Below are the code and all the weights of a small trained network. Each question names an input and a class and asks about switching units off, where a switched-off unit gives its printed mean instead of its output.

import numpy as np


def w(rows, s, z=0):
    codes = np.array(rows[::2]) - 128.0
    scale = np.full(codes.shape[1], s)
    scale[-1] = z or s
    return codes * scale


def f(y):
    return np.maximum(y, 0)


def log_softmax(a):
    a = a - a.max(-1, keepdims=True)
    return a - np.log(np.exp(a).sum(-1, keepdims=True))


def net(x, mask):
    res = np.array(x, float).reshape(1, 8) / 4 @ E
    y = f(res @ A[0][:, :-1].T + A[0][:, -1])
    res = res + np.where(mask, y, B[0][:, -1]) @ B[0][:, :-1]
    return log_softmax(res[-1] @ U[:, :-1].T + U[:, -1])


A, B = {}, {}
E = w([
[49,177,115,45,55,124,209],'x0',
[48,145,21,139,203,90,127],'x1',
[133,137,142,127,143,116,143],'x2',
[148,127,136,123,158,111,157],'x3',
[166,239,117,35,174,147,46],'x4',
[121,120,113,127,106,154,111],'x5',
[20,2,176,19,201,107,116],'x6',
[119,122,119,126,122,142,122],'x7',
],0.0077)
A[0] = w([
[210,79,182,65,84,152,100,67],'n0',
[135,199,125,51,135,151,39,34],'n1',
[148,77,142,208,173,169,1,120],'n2',
[96,125,101,153,152,83,149,101],'n3',
[147,91,220,134,99,170,160,120],'n4',
[144,203,126,10,166,134,42,57],'n5',
[81,94,180,64,167,109,81,58],'n6',
[73,46,207,103,170,165,136,128],'n7',
[109,50,102,98,114,210,73,84],'n8',
[166,132,239,72,79,134,128,164],'n9',
[144,109,120,159,207,122,95,37],'n10',
[89,41,153,180,61,83,116,27],'n11',
[102,99,158,81,149,119,125,1],'n12',
[95,56,115,147,76,149,183,102],'n13',
[89,148,52,25,36,133,158,209],'n14',
[67,132,18,133,187,70,133,146],'n15',
],0.0097,0.0059)
B[0] = w([
[24,155,82,115,140,94,115,180],'n0',
[115,73,63,165,150,67,134,201],'n1',
[144,146,255,44,131,66,224,228],'n2',
[140,137,93,173,154,85,49,163],'n3',
[52,154,91,150,179,62,28,191],'n4',
[173,19,64,198,169,72,190,228],'n5',
[214,196,74,154,77,173,115,195],'n6',
[243,198,138,133,152,141,116,228],'n7',
[177,160,157,138,121,160,104,177],'n8',
[71,123,131,158,156,106,57,213],'n9',
[87,142,139,64,122,37,150,164],'n10',
[118,75,59,174,93,100,201,187],'n11',
[243,171,118,110,63,82,71,152],'n12',
[133,136,52,163,190,107,188,203],'n13',
[114,153,240,145,144,118,208,254],'n14',
[78,156,174,127,102,127,28,230],'n15',
],0.0072,0.0095)
U = w([
[132,120,148,148,176,125,128,255],'0',
[149,10,33,154,155,74,183,34],'1',
[235,225,98,152,57,133,97,92],'2',
[91,107,233,22,141,71,221,52],'3',
[19,116,110,117,157,92,2,46],'4',
[127,95,151,148,195,153,122,211],'5',
[134,110,109,90,84,80,128,181],'6',
],0.0083,0.0073)

Each question gives the input, the list of numbers given to net, and the class t.
The units are the neurons (one row each of A and B). Each row of codes is followed by its name. A weight is (code - 128) times the scale printed after its matrix; where a second scale follows, it is the last column's (A, B and U).
mask holds one flag per neuron, in row order. A switched-off neuron (its flag False) gives its mean, the last column of its row in B, instead of its output. The means were averaged over made-up inputs and are rounded, as every weight is.
A unit's drop is (log p(t) with every unit on - log p(t) with that unit switched off) / (log p(t) with every unit on - log p(t) with every unit switched off).
The circuit of an input: a set's keep is (log p(t) with only the set's units on - log p(t) with every unit switched off) / (log p(t) with every unit on - log p(t) with every unit switched off). Starting from the 12 units with the biggest drops (on a tie, the unit counted first), units are removed one at a time, each time the one whose removal leaves the highest keep (on an exact tie, the one counted first), for as long as the keep stays at least 0.8.
circuit, biggest first: the units of the circuit, biggest drop first
top k neurons: the k neurons with the biggest drops, biggest first
input [2,1,-6,-6,3,1,8,5], class 2: circuit, biggest first	n6, n7
input [5,-2,5,7,6,0,7,0], class 2: circuit, biggest first	n6
input [-1,2,-5,3,2,-3,6,2], class 2: top 2 neurons	n6, n7
input [1,-7,-5,-2,-6,-4,-1,-6], class 4: circuit, biggest first	n4, n9
input [-5,-3,-1,-4,6,1,-5,-2], class 1: circuit, biggest first	n5, n1, n7
input [5,4,0,-3,-5,-4,8,6], class 2: circuit, biggest first	n7, n6, n12
input [-5,6,4,5,7,4,0,-4], class 1: top 3 neurons	n5, n1, n14
input [3,5,4,6,7,-6,-6,-5], class 1: top 2 neurons	n5, n1
input [7,-6,-2,-4,-1,5,-4,-6], class 3: top 2 neurons	n14, n6
input [5,-3,8,1,4,-1,4,-4], class 5: top 3 neurons	n2, n9, n5
input [7,1,-2,4,8,4,-4,-7], class 1: top 3 neurons	n5, n1, n2
input [-8,7,7,-2,-6,2,-6,0], class 3: circuit, biggest first	n2, n10
input [-2,3,-5,-8,2,-2,8,5], class 2: circuit, biggest first	n6, n7
input [-8,5,-5,-2,2,-3,6,1], class 3: circuit, biggest first	n2
input [4,-8,-5,-5,0,-4,5,-7], class 4: circuit, biggest first	n9, n4
input [-4,8,-4,-3,4,6,-4,5], class 4: top 2 neurons	n15, n7
input [5,-8,-2,8,2,-3,-1,-1], class 4: top 4 neurons	n9, n4, n2, n0
input [1,-7,-5,4,5,-6,2,-7], class 4: top 2 neurons	n9, n0
input [0,8,-7,3,-8,8,7,6], class 0: circuit, biggest first	n15, n7, n13
input [-1,5,4,7,-4,6,7,8], class 2: top 2 neurons	n7, n6
input [1,-4,4,5,6,1,8,-2], class 2: circuit, biggest first	n6
input [0,5,-4,8,-6,-4,8,-2], class 2: circuit, biggest first	n7, n6, n12
input [5,-6,-3,-4,-8,5,-8,1], class 1: circuit, biggest first	n13, n11
input [-2,-3,-4,6,8,6,-8,1], class 1: top 2 neurons	n5, n1
input [3,-4,0,-3,1,0,0,-2], class 4: top 2 neurons	n2, n9
input [6,-8,7,2,7,3,5,-8], class 4: top 3 neurons	n9, n0, n4
input [7,8,3,-4,8,-6,1,4], class 1: circuit, biggest first	n5
input [7,-6,4,6,7,-7,-2,4], class 0: circuit, biggest first	n9, n5
input [2,-7,-7,-4,3,-2,4,-2], class 4: top 4 neurons	n9, n0, n4, n2
